X =
[[ 65.2  20.8 -17.7  28.3  45.3 -16.9   5.2  21.2   8.4 -23.3]
 [-16.6  19.6  -0.8  24.8  16.0   9.8  -9.5 -22.1  23.7   8.6]
 [-22.4  -9.1  21.3   8.2  14.5  -6.3 -11.2 -50.7 -11.7 -11.6]
 [  4.6  17.8   3.6  49.3  18.5 -17.2  17.1 -32.4 -12.5   7.1]
 [ 11.6 -10.6 -13.3 -43.8 -35.1 -32.1  17.7  15.8  -0.9  10.2]
 [-22.4  13.4 -27.8 -50.1 -23.0  22.3 -11.3   3.7  28.9  12.8]
 [  4.6  -2.3   3.8  -0.3  30.6   9.8 -19.6  -6.6   1.2 -22.2]
 [ 31.1 -67.9  51.7 -13.7 -15.1 -42.7 -23.5  43.1  -5.7 -28.2]]
X[0, 0]	65.2
X[7, 0]	31.1
X[1, 8]	23.7
X[0, 4]	45.3
X[4, 0]	11.6
X[1]	[-16.6, 19.6, -0.8, 24.8, 16.0, 9.8, -9.5, -22.1, 23.7, 8.6]
X[4, 2]	-13.3
X[6, 7]	-6.6
X[4]	[11.6, -10.6, -13.3, -43.8, -35.1, -32.1, 17.7, 15.8, -0.9, 10.2]
X[3, 1]	17.8
X[2, 9]	-11.6
X[0]	[65.2, 20.8, -17.7, 28.3, 45.3, -16.9, 5.2, 21.2, 8.4, -23.3]
X[2, 2]	21.3
X[3]	[4.6, 17.8, 3.6, 49.3, 18.5, -17.2, 17.1, -32.4, -12.5, 7.1]
X[:, 1]	[20.8, 19.6, -9.1, 17.8, -10.6, 13.4, -2.3, -67.9]
X[4, 1]	-10.6
X[4, 7]	15.8
X[7, 9]	-28.2
X[5, 4]	-23.0
X[5]	[-22.4, 13.4, -27.8, -50.1, -23.0, 22.3, -11.3, 3.7, 28.9, 12.8]
X[4, 5]	-32.1
X[5, 2]	-27.8
X[2, 5]	-6.3
X[2, 6]	-11.2
X[1, 4]	16.0
X[1, 3]	24.8
X[:, 5]	[-16.9, 9.8, -6.3, -17.2, -32.1, 22.3, 9.8, -42.7]
X[5, 3]	-50.1
X[3, 0]	4.6
X[6, 3]	-0.3
X[7, 6]	-23.5
X[6, 0]	4.6
X[1, 0]	-16.6
X[6, 6]	-19.6
X[:, 0]	[65.2, -16.6, -22.4, 4.6, 11.6, -22.4, 4.6, 31.1]

M =
array([[7, 0, 3, 1, 2, 0],
       [4, 2, 4, 3, 2, 3],
       [8, 1, 3, 2, 1, 2],
       [8, 0, 4, 1, 3, 1],
       [6, 2, 3, 2, 1, 3],
       [3, 2, 4, 2, 3, 2],
       [6, 2, 3, 2, 1, 3],
       [7, 0, 3, 1, 2, 0]])
Indices start at 0.
row 0 col 0 => 7
row 1 col 0 => 4
row 2 col 0 => 8
row 3 col 4 => 3
row 1 col 5 => 3
row 7 col 4 => 2
row 5 col 1 => 2
row 7 col 3 => 1
row 1 col 2 => 4
row 4 col 4 => 1
row 3 col 0 => 8
row 6 col 2 => 3
row 3 col 2 => 4
row 2 col 2 => 3
row 1 col 1 => 2
row 5 col 2 => 4
row 6 col 5 => 3
row 2 col 1 => 1
row 4 col 2 => 3
row 7 col 5 => 0
row 4 col 5 => 3
row 3 col 3 => 1
row 7 col 1 => 0

B =
[[ 28.4  -7.5  64.8  15.7  29.3]
 [-32.8 -11.4  30.8 -62.2  44.0]
 [ 68.5  24.6 -14.0  33.3  19.3]
 [-32.3  36.2  58.9 -56.0 -65.4]
 [-40.9  26.6  14.2  52.7 -11.0]
 [ 54.1 -72.7 -15.3 -31.0 -11.5]]
B[0,0] = 28.4
B[0,4] = 29.3
B[3] = [-32.3, 36.2, 58.9, -56.0, -65.4]
B[3,1] = 36.2
B[1] = [-32.8, -11.4, 30.8, -62.2, 44.0]
B[4,4] = -11.0
B[:, 3] = [15.7, -62.2, 33.3, -56.0, 52.7, -31.0]
B[5,0] = 54.1
B[:, 0] = [28.4, -32.8, 68.5, -32.3, -40.9, 54.1]
B[:, 4] = [29.3, 44.0, 19.3, -65.4, -11.0, -11.5]
B[5,2] = -15.3
B[2,3] = 33.3
B[2,1] = 24.6
B[:, 1] = [-7.5, -11.4, 24.6, 36.2, 26.6, -72.7]
B[3,4] = -65.4
B[4,1] = 26.6
B[1,3] = -62.2
B[0,1] = -7.5
B[1,1] = -11.4
B[5,1] = -72.7
B[2,0] = 68.5
